Below is a small trained network, with its code and all its weights. Each question gives an input and a class and asks what happens when units are switched off, that is, made to give their printed mean instead of their output.

import numpy as np


def w(rows, s, z=0):
    codes = np.array(rows[::2]) - 128.0
    scale = np.full(codes.shape[1], s)
    scale[-1] = z or s
    return codes * scale


def f(y):
    return y / 2 * (1 + np.tanh(0.7978845608 * (y + 0.044715 * y**3)))


def log_softmax(a):
    a = a - a.max(-1, keepdims=True)
    return a - np.log(np.exp(a).sum(-1, keepdims=True))


def net(x, mask):
    res = np.array(x, float).reshape(1, 8) / 4 @ E
    y = f(res @ A[0][:, :-1].T + A[0][:, -1])
    res = res + np.where(mask, y, B[0][:, -1]) @ B[0][:, :-1]
    return log_softmax(res[-1] @ U[:, :-1].T + U[:, -1])


A, B = {}, {}
E = w([
[123,124,131,116,139],'x0',
[110,44,116,75,1],'x1',
[108,141,144,105,124],'x2',
[255,173,113,39,105],'x3',
[125,143,132,137,104],'x4',
[128,132,129,132,121],'x5',
[172,84,242,160,122],'x6',
[127,135,129,134,116],'x7',
],0.0098)
A[0] = w([
[149,130,188,156,160,158],'n1',
[249,132,206,79,120,50],'n2',
[163,197,43,69,125,173],'n3',
[102,15,139,107,60,154],'n4',
[138,116,48,72,68,123],'n5',
[163,192,104,132,151,191],'n6',
[46,135,51,145,141,169],'n7',
[120,170,177,177,188,203],'n8',
[154,226,113,147,194,253],'n9',
[157,178,106,102,159,112],'n10',
[94,47,220,181,117,134],'n11',
[22,127,32,146,146,208],'n12',
[197,143,191,106,129,150],'n13',
[133,93,94,110,102,154],'n14',
[114,127,191,188,148,172],'n15',
[159,134,169,116,124,110],'n16',
],0.014,0.0056)
B[0] = w([
[65,85,162,142,147,178],'n1',
[180,123,188,183,17,212],'n2',
[227,164,77,76,223,228],'n3',
[145,184,5,124,71,231],'n4',
[204,84,110,7,129,211],'n5',
[140,169,109,165,183,193],'n6',
[143,146,187,184,50,220],'n7',
[42,56,199,128,179,221],'n8',
[138,197,136,254,207,249],'n9',
[145,186,95,119,139,173],'n10',
[45,189,27,130,178,221],'n11',
[156,128,167,219,24,253],'n12',
[123,168,118,187,83,188],'n13',
[156,113,127,83,99,167],'n14',
[64,93,154,111,203,199],'n15',
[129,106,126,169,109,149],'n16',
],0.021,0.014)
U = w([
[126,119,189,187,120,216],'0',
[101,194,1,117,186,189],'1',
[127,102,77,110,8,171],'2',
[176,73,87,10,147,21],'3',
[35,55,122,106,187,1],'4',
],0.0079,0.0026)

Each question gives the input, the list of numbers given to net, and the class t.
The units are the neurons (one row each of A and B). Each row of codes is followed by its name. A weight is (code - 128) times the scale printed after its matrix; where a second scale follows, it is the last column's (A, B and U).
mask holds one flag per neuron, in row order. A switched-off neuron (its flag False) gives its mean, the last column of its row in B, instead of its output. The means were averaged over made-up inputs and are rounded, as every weight is.
A unit's drop is (log p(t) with every unit on - log p(t) with that unit switched off) / (log p(t) with every unit on - log p(t) with every unit switched off).
The circuit of an input: a set's keep is (log p(t) with only the set's units on - log p(t) with every unit switched off) / (log p(t) with every unit on - log p(t) with every unit switched off). Starting from the 12 units with the biggest drops (on a tie, the unit counted first), units are removed one at a time, each time the one whose removal leaves the highest keep (on an exact tie, the one counted first), for as long as the keep stays at least 0.8.
units of the circuit, in order: the units of the circuit, biggest drop first
most important unit: the unit with the biggest drop
k most important neurons: the k neurons with the biggest drops, biggest first
drop when u is switched off: that unit's drop, to one decimal
input [0,7,6,5,3,6,-1,3], class 3: units of the circuit, in order -> n5
input [-4,0,-8,-1,-4,0,-1,-3], class 0: 3 most important neurons -> n4, n11, n5
input [6,-2,1,0,7,4,0,-5], class 0: 2 most important neurons -> n11, n4
input [4,1,6,5,2,2,-3,7], class 3: 3 most important neurons -> n5, n11, n4
input [2,5,-5,1,0,-2,-6,-7], class 3: 3 most important neurons -> n5, n3, n2
input [3,7,6,8,-6,-4,-1,3], class 3: 2 most important neurons -> n5, n3
input [8,2,0,0,6,4,6,8], class 1: 3 most important neurons -> n11, n12, n7
input [0,0,-1,-5,-1,7,7,0], class 4: 2 most important neurons -> n15, n8
input [-7,-6,-4,0,-5,1,0,-5], class 0: 3 most important neurons -> n9, n11, n4
input [-2,-6,-8,4,6,-5,1,-5], class 0: 4 most important neurons -> n11, n4, n2, n8
input [-6,1,-8,-1,-1,1,-8,6], class 2: 3 most important neurons -> n12, n5, n8
input [6,6,8,0,-1,3,8,-5], class 1: 2 most important neurons -> n11, n12
input [0,1,-6,-8,-1,-1,-7,-4], class 2: 2 most important neurons -> n9, n8
input [-2,-8,-1,-7,-1,5,-1,-7], class 0: most important unit -> n12
input [3,0,-3,-3,4,-4,8,3], class 4: drop when n1 is switched off -> 0.1
input [7,-6,-7,-3,7,6,1,8], class 4: drop when n8 is switched off -> 0.2
input [-7,5,-8,-7,3,5,-8,3], class 2: drop when n6 is switched off -> 0.0
